Each row was made from one path, in order. Every step used is in the known rows, and no mark comes twice. Write each row's path.
Known rows:
f x d: [ -8.3   1.2 -11.3  12.7  14.6  23.4  10.4  -8.3  -2.9 -10.4  67.7  -1.2
 -40.4  -4.0 -27.5 -16.0 -23.4  38.4   4.9 -14.6 -10.6  31.7  -9.1   8.9
   3.5 -30.1 -13.1 -16.3]
f x d e a p y c: [-10.8  -4.7   2.7   0.7  24.6  10.9  11.5  -0.5  -5.5   8.2  64.0  -6.8
 -38.9   3.9 -34.2 -13.8 -20.1  31.3  14.3  -5.1  -8.0  36.2  -9.2   2.6
 -19.2 -35.6 -12.4 -13.1]
y p e a d: [ -2.6  -0.1  23.9  -3.8  32.7  14.4   8.4 -11.5 -18.0  10.1  38.2 -22.2
 -15.0 -15.6 -32.6  -3.2 -13.2   2.6 -24.8  27.6 -21.3  19.1 -14.4  32.2
 -15.4 -34.6  24.7 -11.2]
p y: [ 11.7  26.8   8.5  -4.5  18.2   7.2 -18.3 -18.0 -12.6 -23.6  25.5 -19.2
 -47.3 -15.6 -27.6  -2.1  -5.6  23.5   4.0  25.2 -19.0  10.5  14.2  16.8
  -3.6 -45.4  -3.1 -25.3]
y p: [-14.8   9.1  10.1  -5.6  13.1  28.9  10.3  -8.7 -13.9   1.4  31.1 -22.3
 -12.0 -26.3 -23.0   8.3 -19.7   9.7 -18.7  16.4 -17.2  14.1  -5.7  28.0
   6.9 -36.4  22.9   4.4]
f x a p: [ -5.5   1.3 -11.1   1.5  10.4  26.9   2.3  -6.5  -4.2  -2.2  51.2  -4.3
 -34.2  10.3 -32.2 -13.4 -21.4  37.9  -2.3 -21.7   3.2  33.1  -7.4   9.7
   3.6 -29.7 -17.3  -9.4]
a p y x: [-18.6  19.4  -0.5 -29.2   5.2  16.5  -6.9 -21.9 -14.4  -2.1  27.0 -16.5
 -33.5   2.4 -32.6  19.3 -20.5   9.7  -3.6   6.6 -11.3  17.0  18.1  23.6
 -11.7 -53.0  14.6  -1.2]
d e a p y x f: [ -5.3   5.9   5.2 -28.5  33.4   6.5 -10.4  -0.3 -23.4   0.7  40.4 -16.3
 -13.4   2.9 -30.3 -12.1  -9.6   8.2   5.0  34.6  -3.4  16.4   5.2   5.1
  -3.8 -45.7   8.7  14.1]
d e g y f x a: [  0.3  -6.6   0.4 -11.5  46.5  15.8   6.0  -8.3 -18.2  -7.0  61.6 -32.4
  -6.8  -0.7 -34.7 -24.1 -14.6  16.9  19.5  37.4  -5.9  23.9 -14.5   9.4
  17.1 -28.3   2.0  -3.3]
e g: [ -9.3  -0.5 -14.5  -1.0  24.1  11.2  -0.8 -19.8  -2.2 -31.7  43.5 -29.0
 -11.3 -10.5 -17.6  -6.5  -9.7  17.2 -11.8  33.5 -25.0  19.7  -2.7  33.1
  10.2 -34.3   5.5   3.0]
e a: [ -6.7   6.7  -9.0   0.5  22.2   8.8 -14.8 -10.3   3.5 -27.3  24.8  -8.8
 -22.0 -13.8  -7.4  -7.2  -1.8  12.3 -19.7  23.4 -11.9  -3.4   3.3  30.4
  -1.9 -45.6  -6.1   6.9]
g e p y: [  8.4   1.8   0.8 -11.6  28.3  -3.8  14.2 -22.1 -19.7 -41.3  43.5 -40.2
 -21.4  -8.4 -28.6 -15.2 -26.2  21.8   5.5  31.5  -5.4  19.6   7.9  48.4
   0.4 -41.6   1.1 -11.9]
f x d e: [ -5.5  -2.2  -6.8   5.7  21.9  22.4   8.7  -2.7 -12.5  -1.8  73.4  -3.3
 -37.1  -1.9 -30.9 -20.3 -21.8  36.4  13.5  -9.7  -5.7  37.8  -6.8  -2.6
   7.4 -27.2  -9.5 -11.7]
p y x d e g: [ -5.5   7.3  12.8  -9.3  32.8  11.0   9.0 -19.4 -25.1  -7.6  51.8 -24.7
 -32.3  -3.3 -36.2  -5.9 -13.5   9.3   7.1  45.4 -29.1  19.9   0.4  15.5
 -21.5 -48.6   7.1 -28.3]
y p f x: [  8.1  11.2  22.1  -9.7  15.8  22.2   9.0 -14.7  -7.5  14.9  36.9 -16.7
 -15.9 -19.2 -31.1  -0.7 -24.3  29.8 -13.9   3.2 -18.0  16.8 -33.3  17.3
   1.3 -34.3  17.5  -9.8]
e a x d: [-21.6   0.3  -9.3 -11.5  12.7  18.8 -19.7  -8.2  -2.4 -18.7  36.2  -3.4
 -29.2  -5.1  -3.2 -13.6  -5.2   5.2 -24.7  12.4 -14.4  12.8   4.6  35.5
 -12.7 -54.6   2.4   5.5]
d e p y: [ 11.5   4.7   4.9 -24.8  41.0   0.3 -12.6  -7.1 -30.0  -9.4  42.2 -30.7
 -21.7  -9.1 -41.8 -17.0  -6.6  18.4   6.0  25.0  -6.5  29.1  13.3   7.3
   6.8 -43.0   8.6   1.9]
x a p: [-11.7  13.4 -10.5  -6.2  16.8  25.6 -19.2  -0.3  -7.9  -9.8  28.3 -12.3
 -21.6  13.1 -24.3 -14.3 -10.9  22.4 -20.3   4.2   2.1  26.9  17.5  15.9
  -3.2 -29.0   2.8   2.4]
g e: [ -4.3   7.4  -3.2  -3.3   8.9  16.3   6.9 -16.1 -13.0 -39.2  42.9 -25.1
 -20.9 -15.5 -10.4  -6.7 -28.9  20.3   8.7  31.4  -2.1  14.8  11.1  38.4
  23.1 -25.8   5.6  -0.6]
f x: [ -1.5   4.1  -9.9   4.1   4.0  25.0   4.7 -15.5  -1.6 -12.2  52.1  -3.9
 -38.3 -12.8 -25.8  -4.1 -21.8  36.9   6.1 -13.7  -6.8  22.9 -10.8  13.4
  20.5 -32.2 -14.9  -8.0]
y f x a p: [ -5.7   6.9   5.6  -5.9  14.8  41.4  14.5  -8.7  -0.8   6.3  53.2   3.1
 -14.7 -13.6 -27.9  -2.5 -33.4  23.7  -2.4  -7.9 -14.9  15.3 -18.8  19.5
   7.6 -40.1   4.1   0.1]
f x a d e p y: [ 13.8  -3.5   0.3  -2.0  24.2  15.9   3.3  -9.2 -15.5   5.6  60.1 -16.2
 -40.7   5.2 -43.1 -24.4  -9.9  28.7   7.2 -12.0  -9.1  43.1 -13.1   7.3
  -7.1 -32.3 -12.3 -16.0]
e g c: [-14.2  -4.7 -11.3  -2.6  23.5   8.0  -1.2 -20.9   4.9 -36.9  35.4 -44.3
 -14.9 -14.9  -7.8 -21.7 -13.7  19.6  -2.0  36.9 -18.5   8.0  -6.6  49.7
  17.6 -27.1   9.7  -1.7]
p f x: [ 26.0  19.7   8.5  -7.7  10.2  13.0 -17.5 -21.1   5.5  -4.9  37.9  -3.5
 -33.4  -9.9 -27.4 -12.3 -19.0  50.1  -0.7  -3.5 -13.9  15.5 -27.0   5.9
  13.5 -30.0  -1.9 -16.2]
d e: [ -1.6  10.0   0.4 -16.7  21.6  21.1 -19.8  -1.7 -23.5  -7.1  41.7 -16.1
 -20.8 -15.8 -23.9  -8.8  -9.0  16.6   8.9  24.9  -2.5  24.5  17.0  -2.5
  29.6 -27.4  12.7  13.7]
d e p y f x: [ 12.8   0.7   9.7 -24.8  41.6   6.8   0.5  -7.8 -27.8   0.7  52.7 -25.2
 -19.6 -11.8 -45.8 -16.1 -15.0  20.6  11.5  15.6  -9.3  29.0  -0.5   6.7
   6.0 -46.1   6.1  -0.3]
f x d e a p y: [ -5.2  -1.4  -3.8  -1.5  28.6  11.1   6.9  -3.7 -12.2   1.9  68.5  -5.1
 -40.9   8.0 -34.4 -18.9 -18.8  32.5  12.8 -11.5  -4.3  34.8  -5.2  -0.4
 -13.0 -38.2 -13.2 -15.9]

Which path is each row?
[-17.7   8.4 -13.9 -14.7  17.7   7.3 -17.0 -10.3   3.5 -17.2  21.8  -8.6
 -20.2  -1.4 -11.4   2.2  -6.7   9.0 -21.9   7.4  -4.6   2.5  12.1  31.6
 -10.4 -50.4   1.2  17.3] : e a p
[  9.5   3.6   9.7   5.2  39.8   1.5 -16.0 -13.5  -8.8 -21.8  36.5  -9.8
 -26.2  -3.5 -28.9 -19.3  -7.7  22.0 -18.7  37.5 -10.9  11.4   0.0  25.6
  -4.6 -31.2  -2.4 -24.4] : p e a
[  1.8  11.9  -3.4   3.1  14.6  27.2 -20.8  -4.6  -9.8  -6.0  35.5 -15.1
 -31.6  -1.8 -21.8 -19.4   1.2   9.9 -15.2  10.9 -16.9  31.6   8.5  17.4
  -3.3 -22.2  10.3   1.1] : x a d
[  8.2  -6.5   7.1   0.6  20.1  15.1   7.5  -6.2  -8.6  11.7  55.3 -17.4
 -39.2   1.2 -42.7 -19.5 -10.8  27.5   9.0  -6.0 -12.8  44.3 -17.2  10.0
 -13.3 -29.7 -12.1 -13.4] : f x a d e p y c
[ 18.8   3.1  -3.0 -11.6  35.2  -2.7  -2.1 -19.4  -1.7 -13.1  47.0 -20.4
 -19.6  -1.7 -42.2 -25.6 -18.4  43.1 -16.7  -5.2 -16.7  27.3 -20.8  25.1
  -8.1 -42.8   1.5  -9.3] : e p f x d
[-20.7  -9.9   3.4 -12.8  16.7  33.3  11.6 -16.9 -18.4   5.8  48.5 -28.7
 -12.8  -2.6 -24.5 -11.5 -15.4  -6.3  -4.3  39.3 -22.5  21.8 -12.3  30.5
   0.3 -28.9  22.5   2.6] : y x a d e g c
[  7.3  -1.1   6.0   4.3  41.1   3.6  -5.8 -20.3 -13.1 -24.9  49.8 -24.0
 -18.7  -1.0 -36.1 -18.6 -12.9  25.0 -13.1  44.3 -20.1  27.6  -4.4  27.4
   3.9 -23.8   5.7 -26.9] : p e g
[ -9.7   0.9  -6.8  -4.4  43.0  10.6  -4.3   2.8 -21.8 -11.3  62.7 -18.8
 -19.8  -1.1 -32.4 -29.1 -12.2  20.5  -4.7  17.9 -11.8  37.3  14.5   6.6
  -5.0 -31.7  14.0   1.5] : x d e p
[ 14.8   5.0   3.7 -26.9  17.3   9.6 -16.3 -16.7 -18.0  13.8  51.1 -22.7
 -32.4 -13.0 -36.6 -10.0  -3.4   7.6   5.5  -4.3 -22.4  42.3  -3.8  10.0
   4.5 -31.8  28.0  18.1] : a d e p f x
[  4.5  21.8  13.9  -9.8  17.9  12.7   3.8 -18.6 -17.8 -16.5  36.7 -18.5
 -31.7  -9.1 -36.3  -5.2 -17.4  18.4   6.0  45.5 -27.5   8.9  -6.7  21.8
  -9.0 -50.0   2.3 -22.6] : p y x f
[ 25.5   2.8  -0.2 -15.4  30.8  -0.4  -6.9 -20.8  -3.1  -5.8  41.4 -23.5
 -21.5  -0.4 -43.5 -25.2 -11.8  36.0 -17.9  -7.4 -17.8  30.9 -22.9  26.4
  -9.3 -40.5   4.4  -5.2] : e p f x a d
[ -8.9  -0.6   0.6 -27.4  20.4  18.8 -25.3  -1.6 -21.1  -4.2  38.6 -11.7
 -21.4  -9.6 -14.2 -12.0  -3.5   4.9  -1.9  23.2  -1.7  20.8  10.6   9.6
  14.0 -43.8   9.1  18.1] : d e a x
[  3.2   5.4   1.8  -9.6  37.1  20.4  12.6 -20.5  -4.8  -6.4  53.5 -29.6
 -19.4  -9.4 -40.2 -17.0 -22.6  13.0  22.6  14.8  -8.6   7.5 -24.5  31.4
  11.0 -36.4   2.7 -11.9] : g y f x a d e p
[ -0.1  20.6  22.5   0.8   9.9   6.2  -9.2 -11.7   1.4 -11.3  15.7 -22.3
 -43.3 -23.5 -26.8   9.0  -7.6  21.5   7.3  38.0 -27.0  13.3   6.2  23.2
 -15.8 -40.2  -1.9 -20.2] : p y c
[ -3.8  -2.9  11.2  -4.6  27.7  32.2  19.0 -12.5   0.0   2.6  57.1 -10.3
 -11.7  -8.5 -30.1 -16.8 -35.4  26.2   0.7   5.5 -15.7  15.9 -27.9  31.1
   4.2 -33.7   6.1 -13.4] : y f x a p e g c
[ 30.3  18.0  11.0  -5.4  13.7  15.1 -20.1 -17.0   2.5   3.8  40.6  -5.2
 -35.4  -0.8 -30.4 -21.8 -12.5  44.8  -4.3  -5.6 -16.0  25.1 -29.2   4.2
   1.4 -24.8   0.9 -17.9] : p f x a d
[-25.5   4.0  -4.2 -25.6   0.7  36.5 -24.7  -4.2 -21.6  -3.8  52.2  -6.2
 -35.5  -4.5 -13.5 -13.8 -15.2   8.9  -6.8   3.7 -11.4  42.2  15.8  16.7
  10.0 -43.0  20.9   6.4] : a x d e
[ 16.9   5.6   5.5 -28.5  38.4   2.5 -19.0  -7.8 -22.3  -3.8  40.8 -25.6
 -11.3  -8.6 -38.4 -21.0  -9.4  26.0  -1.5  20.7  -5.5  28.1   0.9   4.5
  14.9 -35.5  16.3  11.0] : d e p f
[  3.1  -6.2   7.3   5.8  51.2   5.7   5.9 -25.1 -14.3 -23.4  53.0 -33.4
 -14.6  10.8 -43.8 -25.5 -16.0  19.8  -5.7  58.2 -15.4  20.6 -16.8  34.4
  -2.4 -23.1   0.9 -40.2] : p e g y x a
[  4.1   8.7   0.7  -3.8  21.1  26.3 -22.8   0.7 -18.6   2.3  41.5 -17.4
 -28.2   0.1 -25.9 -23.4   2.6   7.6  -6.9  16.0 -11.6  37.5  10.9   5.9
   0.7 -19.5  13.9   5.8] : x a d e
[  9.9   9.5  23.0  -6.1  20.4  23.6   8.5 -10.0  -8.9  16.5  37.1 -17.0
 -14.4 -11.8 -32.6  -8.9 -22.3  31.2 -16.6   5.0 -15.7  19.4 -34.6  15.4
  -4.4 -31.6  13.8 -14.4] : y p f x a
[ 19.9  10.8  -1.2 -18.9  31.1  -3.1 -14.7 -21.8  -2.5 -20.1  28.4 -25.4
 -13.8  -9.7 -36.4 -17.7 -12.5  34.4 -23.3   9.1 -17.4  17.8 -10.2  31.3
   0.6 -44.1  10.9   0.5] : e p f
[ -5.0  -3.8  19.9  -1.6  37.2  15.6  17.2 -13.9 -20.3   1.1  45.2 -30.8
  -5.9 -12.9 -37.1  -5.1 -20.6  12.3 -22.6  37.0 -22.4  25.1 -17.5  32.4
  -5.5 -30.3  23.0 -17.6] : y p e g
[ -4.9   8.4  -6.3 -13.3  24.3   1.6 -15.2 -11.3   7.2  -7.0  32.8  -3.4
 -24.3   8.2 -17.9  -9.8 -11.0  24.0 -18.9  -1.9  -7.2   8.1  -6.2  21.7
 -22.8 -47.8  -1.2   3.4] : e a p f x d
[  1.0  21.4  -3.4 -27.1   2.3  14.4 -20.1 -18.6   2.1   3.4  30.8  -6.1
 -29.8   5.0 -29.5   4.7 -23.6  36.9  -6.0 -21.1  -3.6  22.9  -2.8  11.6
   3.2 -37.8  11.5   4.9] : a p f x
[-12.7   6.6  -5.3 -19.2  24.3   7.4 -12.0 -18.1 -10.2 -10.7  39.2 -20.3
 -19.3  11.2 -35.8   0.4 -19.6  19.5 -15.2  12.6  -7.7  31.8  13.7  26.4
  -3.3 -33.4  16.8  -2.6] : a p e g
[-13.5   1.8  -2.0 -14.1  35.5  10.3   5.9 -19.6  -7.1  -4.2  57.1 -19.9
 -19.0  15.8 -42.8  -7.0 -29.4  21.7  -2.0   7.9  -8.4  29.8  -4.0  28.7
 -10.9 -35.0  12.6 -15.6] : a p e g y f x d
[ 18.9  -3.0   2.8 -12.2  25.9   0.5  11.9 -21.2 -13.1 -23.8  52.0 -34.1
 -17.3   0.1 -30.6 -26.3 -27.5  28.9   1.7  14.6  -6.2  30.2 -13.9  42.2
  -1.0 -30.0   5.9  -7.3] : g e p f x a d
[ 16.0   7.9   5.1 -10.8  30.0  16.3 -24.1  -3.0 -17.4   5.0  40.3 -22.0
 -23.5   4.2 -33.5 -30.6   2.2  14.0 -12.3  13.8 -13.7  38.8   0.6   8.6
  -6.7 -23.4  16.6   3.1] : x a d e p f
[ 11.1  11.5  19.3  -6.5  36.0  13.8  10.7 -14.7 -15.3  -3.2  58.6 -15.2
 -33.4 -13.8 -37.1  -9.9 -19.8  22.8  16.3  21.8 -28.2  19.2 -11.8  11.3
 -14.3 -49.6  -0.2 -29.1] : p y f x d e g
[  2.6  -0.5  -3.8 -23.6  35.6   8.4 -11.4  -4.3 -25.9  -9.4  44.7 -27.1
 -12.4 -10.8 -35.9 -16.3  -9.3  17.1  -0.3  20.2  -3.4  30.0  12.5   9.3
  18.8 -36.5  12.7  16.8] : d e p
